Below are the code and all the weights of a small trained network. Each question names an input and a target symbol and asks about switching units off, where a switched-off unit gives its printed mean instead of its output.

import numpy as np


def w(rows, s, z=0):
    codes = np.array(rows[::2]) - 128.0
    scale = np.full(codes.shape[1], s)
    scale[-1] = z or s
    return codes * scale


def f(y):
    return y / 2 * (1 + np.tanh(0.7978845608 * (y + 0.044715 * y**3)))


def softmax(a):
    e = np.exp(a - a.max(-1, keepdims=True))
    return e / e.sum(-1, keepdims=True)


def log_softmax(a):
    a = a - a.max(-1, keepdims=True)
    return a - np.log(np.exp(a).sum(-1, keepdims=True))


def net(x, mask):
    ids = ['δεθλστψ'.index(c) for c in x.split()]
    T = len(ids)
    res = E[ids] + P[:T]
    q, k, v = (res @ M[0].T for M in (Q, K, V))
    z = softmax(np.where(np.tri(T) > 0, q @ k.T / 4**0.5, -1e9)) @ v
    res = res + np.where(mask[0], z, O[0][:, -1]) @ O[0][:, :-1]
    y = f(res @ A[0][:, :-1].T + A[0][:, -1])
    res = res + np.where(mask[1:9], y, B[0][:, -1]) @ B[0][:, :-1]
    return log_softmax(res[-1] @ U[:, :-1].T + U[:, -1])


Q, K, V, O, A, B = {}, {}, {}, {}, {}, {}
E = w([
[138,196,89,220,211,157],'δ',
[81,199,143,178,172,75],'ε',
[91,76,104,62,217,94],'θ',
[121,116,179,47,89,248],'λ',
[227,27,150,212,89,119],'σ',
[159,137,149,240,122,110],'τ',
[166,9,183,125,81,48],'ψ',
],0.016)
P = w([
[150,154,115,103,129,116],'0',
[115,72,171,150,170,127],'1',
[107,136,113,124,88,89],'2',
[180,182,179,86,131,98],'3',
[37,57,97,168,134,149],'4',
[168,167,92,77,115,101],'5',
[81,114,219,148,101,125],'6',
[104,111,47,144,93,127],'7',
[145,113,227,101,165,121],'8',
[46,72,88,165,61,121],'9',
[193,209,247,59,135,90],'10',
[29,84,185,142,116,153],'11',
[144,124,98,99,146,93],'12',
],0.011)
Q[0] = w([
[2,71,182,164,118,129],'head 0',
[112,112,126,152,103,249],'head 0',
[137,139,234,85,190,115],'head 0',
[190,184,177,89,104,141],'head 0',
],0.024)
K[0] = w([
[49,124,28,100,2,210],'head 0',
[65,77,43,205,123,32],'head 0',
[39,92,227,159,120,207],'head 0',
[124,80,188,153,221,143],'head 0',
],0.018)
V[0] = w([
[3,173,89,62,171,63],'head 0',
[143,212,88,126,241,196],'head 0',
[144,69,115,34,138,108],'head 0',
[153,186,89,183,97,18],'head 0',
],0.012)
O[0] = w([
[145,196,116,11,125,64,146],'head 0',
[46,122,168,57,99,109,3],'head 0',
[163,199,64,154,99,154,157],'head 0',
[190,148,228,155,181,137,92],'head 0',
],0.012,0.0039)
A[0] = w([
[206,134,171,77,176,107,3],'neuron 0',
[143,156,141,122,114,245,77],'neuron 1',
[114,100,182,55,124,135,132],'neuron 2',
[138,108,75,90,150,77,134],'neuron 3',
[203,47,131,93,74,125,57],'neuron 4',
[232,117,187,120,108,68,154],'neuron 5',
[204,182,183,139,180,94,82],'neuron 6',
[110,101,197,99,144,130,52],'neuron 7',
],0.011,0.0033)
B[0] = w([
[45,102,210,111,54,30,215],'neuron 0',
[38,161,153,60,80,103,161],'neuron 1',
[156,198,176,171,49,170,218],'neuron 2',
[145,86,116,185,201,141,182],'neuron 3',
[83,164,57,74,66,97,170],'neuron 4',
[173,166,172,152,247,157,236],'neuron 5',
[198,86,174,13,117,63,249],'neuron 6',
[130,87,7,85,165,157,209],'neuron 7',
],0.013,0.017)
U = w([
[98,173,184,56,152,179,197],'δ',
[92,160,195,109,158,67,182],'ε',
[73,254,157,152,192,39,224],'θ',
[135,120,155,102,92,80,4],'λ',
[122,146,220,173,117,91,180],'σ',
[96,113,170,68,215,142,71],'τ',
[191,153,164,115,103,104,156],'ψ',
],0.0067,0.0036)

Each question gives the input, a string of symbols that net reads in full, and the target symbol t.
The units are the heads (4 rows each of Q, K, V and O) and the neurons (one row each of A and B). Each row of codes is followed by its name. A weight is (code - 128) times the scale printed after its matrix; where a second scale follows, it is the last column's (O, A, B and U).
mask holds one flag per unit, heads first, then neurons. A switched-off unit (its flag False) gives its mean, the last column of its rows in O or B, instead of its output. The means were averaged over made-up inputs and are rounded, as every weight is.
A unit's drop is (log p(t) with every unit on - log p(t) with that unit switched off) / (log p(t) with every unit on - log p(t) with every unit switched off).
The circuit of an input: a set's keep is (log p(t) with only the set's units on - log p(t) with every unit switched off) / (log p(t) with every unit on - log p(t) with every unit switched off). Starting from all 9 units, units are removed one at a time, each time the one whose removal leaves the highest keep (on an exact tie, the one counted first), for as long as the keep stays at least 0.8.
units of the circuit, in order: the units of the circuit, biggest drop first
most important unit: the unit with the biggest drop
top k neurons: the k neurons with the biggest drops, biggest first
drop when u is switched off: that unit's drop, to one decimal
input ε ε ψ τ ψ ε, target τ: units of the circuit, in order	head 0; neuron 2; neuron 7
input δ ε θ ε σ, target θ: units of the circuit, in order	head 0; neuron 6
input ε ψ ψ, target ε: units of the circuit, in order	head 0; neuron 0
input ψ ψ θ θ τ θ ε ε ε, target ε: units of the circuit, in order	neuron 0; head 0
input θ ε ε τ ε θ, target τ: units of the circuit, in order	head 0; neuron 7
input ψ σ δ, target ψ: units of the circuit, in order	head 0; neuron 6
input δ ε ε ε δ ψ δ, target δ: top 3 neurons	neuron 7; neuron 2; neuron 3
input ε ε θ ε τ, target θ: units of the circuit, in order	neuron 6
input δ δ τ, target δ: units of the circuit, in order	head 0; neuron 7; neuron 2
input ψ σ ε τ τ θ ψ, target τ: top 3 neurons	neuron 7; neuron 5; neuron 0
input ψ δ ε ψ δ θ θ, target δ: units of the circuit, in order	neuron 2; head 0; neuron 7
input ε σ ε ε ε ε θ τ δ δ θ, target δ: units of the circuit, in order	head 0; neuron 2; neuron 7
input ε τ ε ψ, target τ: units of the circuit, in order	head 0; neuron 5; neuron 2
input σ ε δ ψ τ θ τ σ σ ε ε σ θ, target ε: most important unit	neuron 0
input ε δ σ ε ε ψ ε δ ε ψ, target δ: top 2 neurons	neuron 2; neuron 7
input ε ψ τ, target ε: top 4 neurons	neuron 0; neuron 6; neuron 5; neuron 3
input ψ ε θ τ ψ ψ δ ψ θ θ, target ψ: top 2 neurons	neuron 0; neuron 5
input τ σ σ ψ, target σ: top 2 neurons	neuron 7; neuron 6
input ψ ε ε ε ε ψ δ, target ε: drop when head 0 is switched off	1.2
input δ λ τ ε ε ψ δ ψ ε ψ ψ, target λ: drop when neuron 5 is switched off	0.6
input ψ σ δ ε ε, target δ: drop when head 0 is switched off	1.2
input ε σ ψ λ ε τ, target σ: most important unit	head 0
input ε τ θ ε ε θ δ σ ε σ ε θ, target σ: drop when neuron 6 is switched off	0.1
input ε ε σ ε ψ τ, target ε: top 3 neurons	neuron 0; neuron 6; neuron 5
